Small tables with named rows and columns. After each table, cells are looked up by row and column.

Table linate
,disumu,basegu,tebokam
sunifur,0.4,0.6,0.2
dop,0.4,0.5,0.7
fibit,0.7,0.5,0.9

tebokam of sunifur: 0.2
tebokam of fibit: 0.9
basegu of sunifur: 0.6
disumu of dop: 0.4
disumu of fibit: 0.7
disumu of sunifur: 0.4
basegu of dop: 0.5
basegu of fibit: 0.5
tebokam of dop: 0.7

sufigo
         suni  novinu  vepaz  bov
dedadun   122     115     91   94
gikufo     21      52     97   42
gire       48      70     95   55
nedi      162     140     87  115
lokozu    195     159     85  135
kefi       27      51     97   41
mugevu    151     133     88  110
vot        42      59     96   44
vaf        56      71     95   56

suni of lokozu = 195
novinu of gire = 70
novinu of dedadun = 115
novinu of nedi = 140
vepaz of lokozu = 85
vepaz of vot = 96
bov of kefi = 41
vepaz of kefi = 97
bov of vot = 44
novinu of kefi = 51
bov of vaf = 56
vepaz of dedadun = 91
bov of gikufo = 42
bov of nedi = 115
vepaz of vaf = 95
suni of gire = 48
novinu of gikufo = 52
vepaz of mugevu = 88
bov of mugevu = 110

bam
columns: bevokiz, zam, nisi, paled, puvova, zef, pudut, sadaf, pafid
zata: [560, 572, 289, 568, 291, 314, 297, 349, 590]
pak: [758, 241, 488, 274, 245, 574, 572, 125, 773]
doret: [424, 389, 514, 336, 531, 556, 561, 439, 479]
bigebe: [643, 297, 530, 323, 362, 575, 581, 254, 646]
nefalo: [703, 670, 131, 718, 93, 166, 151, 418, 674]
zet: [248, 735, 265, 708, 479, 194, 244, 772, 235]

bevokiz of bigebe is 643
nisi of pak is 488
puvova of nefalo is 93
paled of zata is 568
sadaf of pak is 125
pudut of zet is 244
nisi of doret is 514
zam of nefalo is 670
pudut of bigebe is 581
pafid of zata is 590
paled of doret is 336
zef of nefalo is 166
sadaf of zet is 772
zef of zet is 194
zam of doret is 389
Row with the largest zef: bigebe

vudaz.csv
,tizeda,ronazar,mela
pupeg,-0.34,-0.42,0.27
nudaz,-0.36,-0.43,0.23
mure,-0.19,-0.28,0.66
gidokiv,-0.85,-0.82,-0.92
gizud,-0.65,-0.66,-0.48
luraf,-0.09,-0.18,0.97
lem,-0.37,-0.43,0.21
tuzeko,-0.39,-0.44,0.18

nudaz, ronazar: -0.43
gizud, mela: -0.48
mure, tizeda: -0.19
tuzeko, ronazar: -0.44
luraf, tizeda: -0.09
pupeg, tizeda: -0.34
pupeg, ronazar: -0.42
luraf, mela: 0.97
gidokiv, mela: -0.92
gidokiv, ronazar: -0.82
luraf, ronazar: -0.18
mure, ronazar: -0.28
tuzeko, mela: 0.18
gizud, ronazar: -0.66
gidokiv, tizeda: -0.85
nudaz, tizeda: -0.36
pupeg, mela: 0.27
lem, tizeda: -0.37
lem, mela: 0.21
mure, mela: 0.66

kof
        peruzo   mez   fut   tuv   fel  bimari   zuki  zoruka  tovukon    bep
dil       1921  3037  2192  6139  3839    2502  -1509   -8701     1492    317
votule    3889  1901  8373  9428  2982     834    298    8719     9029  -1105
zal       1778  6038  2220  7332  3986    3681   6167   -5601    -4724    725

votule, mez: 1901
dil, zuki: -1509
zal, bimari: 3681
zal, zuki: 6167
dil, bep: 317
votule, tuv: 9428
votule, bimari: 834
dil, mez: 3037
dil, fel: 3839
votule, tovukon: 9029
dil, tovukon: 1492
zal, bep: 725
zal, tuv: 7332
zal, peruzo: 1778
votule, zoruka: 8719
votule, peruzo: 3889
dil, fut: 2192
zal, fel: 3986
dil, tuv: 6139
dil, zoruka: -8701

Table guveg
	vip	bedise	fegu	penik	pudo	disis
sar	-0.63	-0.29	0.17	0.03	-0.15	-0.60
tigom	0.65	-0.02	-0.52	-0.45	-0.16	-0.15
noredil	0.14	-0.54	-0.49	-0.34	0.20	-0.12

penik of tigom is -0.45
bedise of tigom is -0.02
vip of noredil is 0.14
fegu of sar is 0.17
bedise of sar is -0.29
penik of noredil is -0.34
vip of sar is -0.63
pudo of tigom is -0.16
pudo of sar is -0.15
fegu of noredil is -0.49
disis of noredil is -0.12
disis of sar is -0.60
vip of tigom is 0.65

Table zal
|  | ruvole | veziz | sudi | feg | fafo | zegemek |
|---|---|---|---|---|---|---|
| ven | 117 | 132 | 158 | 94 | 96 | 109 |
| rugifu | 87 | 149 | 77 | 211 | 146 | 118 |
| debobi | 158 | 104 | 164 | 110 | 87 | 155 |
| muf | 132 | 159 | 102 | 136 | 78 | 85 |
| kif | 108 | 130 | 154 | 109 | 128 | 112 |
| gibolo | 125 | 136 | 166 | 96 | 102 | 119 |
| guta | 63 | 132 | 99 | 105 | 145 | 121 |
| zar | 95 | 132 | 87 | 0 | 156 | 127 |

zar, veziz: 132
zar, fafo: 156
guta, fafo: 145
muf, ruvole: 132
ven, feg: 94
debobi, zegemek: 155
ven, ruvole: 117
rugifu, sudi: 77
rugifu, ruvole: 87
guta, zegemek: 121

semuli =
          mub  reganu  dozeg  nonot
zaz      7622    6596   1135   2878
takira   5314    5257   6855   6525
vug      5695    5896   5916   5817
dosal    8373    1442   4917   6872
ramuveg  8474    1131   3607   2771
sof      3931    4774   2056   6743
kul      1480    5185   6679   6222

dosal, mub: 8373
vug, nonot: 5817
zaz, mub: 7622
ramuveg, reganu: 1131
takira, nonot: 6525
dosal, dozeg: 4917
kul, reganu: 5185
ramuveg, dozeg: 3607
sof, mub: 3931
sof, nonot: 6743
zaz, dozeg: 1135
ramuveg, nonot: 2771
kul, dozeg: 6679
vug, mub: 5695
zaz, reganu: 6596
kul, nonot: 6222
vug, dozeg: 5916
sof, dozeg: 2056
vug, reganu: 5896
Which row has the largest mub? ramuveg

